Below is a small trained network, with its code and all its weights. Each question gives an input and a target symbol and asks what happens when units are switched off, that is, made to give their printed mean instead of their output.

import numpy as np


def w(rows, s, z=0):
    codes = np.array(rows[::2]) - 128.0
    scale = np.full(codes.shape[1], s)
    scale[-1] = z or s
    return codes * scale


def f(y):
    return np.maximum(y, 0)


def softmax(a):
    e = np.exp(a - a.max(-1, keepdims=True))
    return e / e.sum(-1, keepdims=True)


def log_softmax(a):
    a = a - a.max(-1, keepdims=True)
    return a - np.log(np.exp(a).sum(-1, keepdims=True))


def net(x, mask):
    ids = ['ΓΔΣΨαζλξφω'.index(c) for c in x.split()]
    T = len(ids)
    res = E[ids] + P[:T]
    u = 0
    for l in range(3):
        q, k, v = (res @ M[l].T for M in (Q, K, V))
        z = softmax(np.where(np.tri(T) > 0, q @ k.T / 3**0.5, -1e9)) @ v
        res = res + np.where(mask[u], z, O[l][:, -1]) @ O[l][:, :-1]
        u += 1
        y = f(res @ A[l][:, :-1].T + A[l][:, -1])
        res = res + np.where(mask[u : u + 4], y, B[l][:, -1]) @ B[l][:, :-1]
        u += 4
    return log_softmax(res[-1] @ U[:, :-1].T + U[:, -1])


Q, K, V, O, A, B = {}, {}, {}, {}, {}, {}
E = w([
[103,113,86,139,115,186,131,177,149,171,51],'Γ',
[149,131,132,72,76,99,164,158,223,106,121],'Δ',
[65,60,126,113,111,180,127,127,111,189,84],'Σ',
[66,115,89,58,91,152,80,166,152,100,165],'Ψ',
[123,93,114,93,100,158,188,105,191,168,26],'α',
[74,159,28,72,148,183,144,151,115,152,153],'ζ',
[148,88,213,103,192,149,194,107,86,130,199],'λ',
[130,98,85,98,111,175,205,250,24,118,66],'ξ',
[146,164,122,181,173,203,175,53,130,157,135],'φ',
[165,152,125,103,164,171,134,254,99,32,139],'ω',
],0.015)
P = w([
[112,92,131,163,166,12,119,140,124,140,122],'0',
[77,140,167,103,47,112,143,107,116,182,164],'1',
[154,91,65,132,123,132,150,131,134,145,149],'2',
[83,165,163,116,88,141,150,122,105,156,145],'3',
[152,96,62,111,167,127,130,113,115,102,131],'4',
[93,186,165,122,124,165,155,107,87,138,139],'5',
[144,106,51,110,203,152,157,112,129,69,116],'6',
[101,195,164,125,151,185,157,100,44,127,118],'7',
[149,87,72,87,250,146,143,102,107,60,95],'8',
],0.015)
Q[0] = w([
[96,253,226,206,46,169,94,95,125,152,104],'L0H0',
[47,104,183,49,180,67,66,131,198,75,29],'L0H0',
[177,234,176,159,74,47,51,102,50,165,135],'L0H0',
],0.0068)
K[0] = w([
[90,74,124,114,68,2,106,185,155,205,160],'L0H0',
[76,34,100,52,158,169,177,119,103,131,73],'L0H0',
[114,70,148,172,8,65,177,142,206,194,119],'L0H0',
],0.0083)
V[0] = w([
[105,170,134,98,203,98,254,144,91,121,188],'L0H0',
[131,140,120,243,105,108,151,30,197,172,91],'L0H0',
[166,183,135,194,121,124,34,173,146,135,125],'L0H0',
],0.0059)
O[0] = w([
[164,150,93,158,64,118,124,101,62,141,149,254],'L0H0',
[120,155,145,80,248,93,153,137,167,163,134,13],'L0H0',
[144,119,174,206,126,136,151,167,119,144,151,19],'L0H0',
],0.013,0.0052)
A[0] = w([
[149,132,154,234,174,145,79,228,192,160,67,10],'L0N0',
[207,129,253,187,156,22,50,80,55,81,142,4],'L0N1',
[161,117,164,254,214,73,154,204,194,132,67,107],'L0N2',
[98,226,183,171,7,227,134,150,84,139,113,95],'L0N3',
],0.0047,0.0036)
B[0] = w([
[138,193,131,142,112,174,96,149,171,229,168,132],'L0N0',
[149,95,186,211,9,204,141,47,151,155,52,133],'L0N1',
[148,109,134,81,105,62,64,183,255,203,230,139],'L0N2',
[104,146,228,60,212,90,172,155,112,178,148,254],'L0N3',
],0.0082,0.0068)
Q[1] = w([
[138,138,255,242,155,69,98,128,133,66,121],'L1H0',
[82,52,103,109,197,80,126,153,195,32,39],'L1H0',
[70,227,228,76,144,93,232,165,111,191,150],'L1H0',
],0.0085)
K[1] = w([
[126,121,125,101,61,115,102,158,185,167,119],'L1H0',
[111,145,105,100,126,165,128,68,157,143,121],'L1H0',
[117,140,138,195,113,8,102,133,178,182,144],'L1H0',
],0.013)
V[1] = w([
[138,98,167,118,133,142,163,161,100,35,63],'L1H0',
[169,151,162,191,132,200,116,54,127,117,254],'L1H0',
[252,158,163,101,143,39,194,147,136,55,149],'L1H0',
],0.0078)
O[1] = w([
[138,111,217,71,117,125,175,146,221,173,158,3],'L1H0',
[118,216,167,145,198,114,2,146,48,147,109,13],'L1H0',
[200,102,159,111,67,172,82,105,107,217,223,60],'L1H0',
],0.0096,0.0047)
A[1] = w([
[98,77,174,135,151,80,78,213,188,73,93,153],'L1N0',
[152,69,64,55,254,89,106,137,154,132,172,21],'L1N1',
[51,141,177,42,106,125,164,124,78,147,137,6],'L1N2',
[87,151,94,98,147,142,212,43,161,104,129,244],'L1N3',
],0.007,0.002)
B[1] = w([
[87,155,208,146,159,197,95,82,131,131,248,140],'L1N0',
[145,124,145,127,193,120,118,113,157,153,137,151],'L1N1',
[159,160,142,149,177,137,127,141,196,107,99,200],'L1N2',
[133,95,170,104,136,105,98,152,99,113,104,255],'L1N3',
],0.014,0.013)
Q[2] = w([
[146,129,108,148,177,109,66,144,143,109,82],'L2H0',
[39,254,226,158,159,123,145,181,166,154,115],'L2H0',
[181,49,65,118,96,189,10,122,71,206,154],'L2H0',
],0.0064)
K[2] = w([
[140,136,79,111,156,76,88,75,135,90,84],'L2H0',
[76,151,153,203,82,2,98,117,154,191,154],'L2H0',
[223,178,120,108,124,214,78,101,133,161,65],'L2H0',
],0.0068)
V[2] = w([
[102,83,184,139,167,170,105,115,135,189,130],'L2H0',
[74,116,119,119,98,126,3,159,179,109,158],'L2H0',
[120,98,96,80,182,75,103,116,142,188,99],'L2H0',
],0.0065)
O[2] = w([
[255,69,115,114,121,153,89,122,180,104,99,46],'L2H0',
[218,178,139,109,101,157,216,9,123,40,169,125],'L2H0',
[208,164,230,131,95,51,137,179,28,81,148,253],'L2H0',
],0.0086,0.0027)
A[2] = w([
[129,45,3,180,163,5,143,96,68,24,117,57],'L2N0',
[60,86,111,150,100,149,13,123,54,45,85,171],'L2N1',
[211,128,87,140,95,208,145,117,183,235,213,110],'L2N2',
[163,197,169,181,170,199,102,126,244,163,165,1],'L2N3',
],0.0055,0.0053)
B[2] = w([
[113,127,135,171,122,171,74,172,189,159,95,221],'L2N0',
[127,123,109,169,109,109,151,89,146,108,157,246],'L2N1',
[109,189,168,152,82,114,167,189,112,156,136,170],'L2N2',
[154,114,8,133,149,89,146,157,127,165,124,150],'L2N3',
],0.015,0.013)
U = w([
[138,130,95,153,147,83,184,152,156,115,149,50],'Γ',
[72,180,176,128,116,2,203,144,103,85,131,129],'Δ',
[69,142,214,118,172,159,107,159,217,131,161,115],'Σ',
[109,155,139,124,135,185,180,94,190,87,149,254],'Ψ',
[169,120,134,111,91,89,109,187,131,64,102,14],'α',
[91,140,110,188,93,143,121,156,162,92,92,34],'ζ',
[176,125,68,138,53,116,152,88,43,111,118,237],'λ',
[103,36,53,63,91,100,159,175,62,112,146,132],'ξ',
[124,183,165,103,171,141,32,170,130,151,114,192],'φ',
[115,169,193,130,78,232,116,177,120,142,142,170],'ω',
],0.0056,0.0026)

Each question gives the input, a string of symbols that net reads in full, and the target symbol t.
The units are the heads (3 rows each of Q, K, V and O) and the neurons (one row each of A and B). Each row of codes is followed by its name. A weight is (code - 128) times the scale printed after its matrix; where a second scale follows, it is the last column's (O, A, B and U).
mask holds one flag per unit, layer by layer, with each layer's heads first. A switched-off unit (its flag False) gives its mean, the last column of its rows in O or B, instead of its output. The means were averaged over made-up inputs and are rounded, as every weight is.
A unit's drop is (log p(t) with every unit on - log p(t) with that unit switched off) / (log p(t) with every unit on - log p(t) with every unit switched off).
The circuit of an input: a set's keep is (log p(t) with only the set's units on - log p(t) with every unit switched off) / (log p(t) with every unit on - log p(t) with every unit switched off). Starting from the 12 units with the biggest drops (on a tie, the unit counted first), units are removed one at a time, each time the one whose removal leaves the highest keep (on an exact tie, the one counted first), for as long as the keep stays at least 0.8.
circuit, biggest first: the units of the circuit, biggest drop first
top k neurons: the k neurons with the biggest drops, biggest first
k most important neurons of layer l: the k neurons of layer l with the biggest drops, biggest first
input Γ Γ Γ Γ ω ζ Γ, target ω: circuit, biggest first	L1H0, L0H0
input Ψ λ ζ λ ξ ζ, target Ψ: top 2 neurons	L1N0, L0N3
input Δ ω ζ Δ Ψ Σ, target ω: circuit, biggest first	L1H0, L2N2
input ζ α Γ λ, target Δ: circuit, biggest first	L2H0, L1N2, L2N0
input Σ ζ Δ, target ζ: circuit, biggest first	L2N0, L1H0, L0N3
input Ψ Δ ζ, target ζ: circuit, biggest first	L2N0, L1H0, L0N3
input ζ ζ Γ, target ζ: circuit, biggest first	L1H0, L2N0, L0N3
input Γ ξ ζ φ, target ζ: 2 most important neurons of layer 2	L2N0, L2N1
input Σ ζ ζ ζ ζ φ Δ ξ ζ, target ξ: circuit, biggest first	L1H0, L0H0, L2H0, L2N0
input ζ Γ ζ Σ, target Δ: circuit, biggest first	L1H0, L2N0, L0N3
input φ α ζ ζ Γ ω, target λ: circuit, biggest first	L0H0, L1H0, L0N2, L2N0
input ζ ζ Ψ Σ λ Σ Σ Δ λ, target λ: circuit, biggest first	L0H0, L1H0, L2N0
input ζ Ψ φ α ζ ξ, target Δ: top neuron	L0N3
input ζ Ψ ζ ζ ζ ζ, target Δ: circuit, biggest first	L0N3, L2H0, L1H0, L2N0
input ω α Γ Γ, target Γ: top 2 neurons	L2N3, L1N2
input ω ω Ψ Σ, target Γ: top 4 neurons	L2N3, L1N2, L0N3, L1N3
input Γ ζ Σ Γ φ Ψ, target ζ: top 4 neurons	L0N2, L2N0, L0N0, L2N1
input ω Γ Σ Γ λ α ζ, target λ: top 2 neurons	L2N1, L1N2
input Γ Σ Σ ω λ, target ω: circuit, biggest first	L1H0, L2N2, L0H0, L1N3
input α ζ ζ Γ, target ξ: most important neuron of layer 1	L1N3
input ζ Δ ζ Γ ω, target ω: top 2 neurons	L2N2, L2N1
input ζ ζ Δ α λ λ, target Δ: top 3 neurons	L2N0, L1N2, L0N3
input Σ ζ ξ λ ζ ζ ζ ζ, target α: top neuron	L0N3
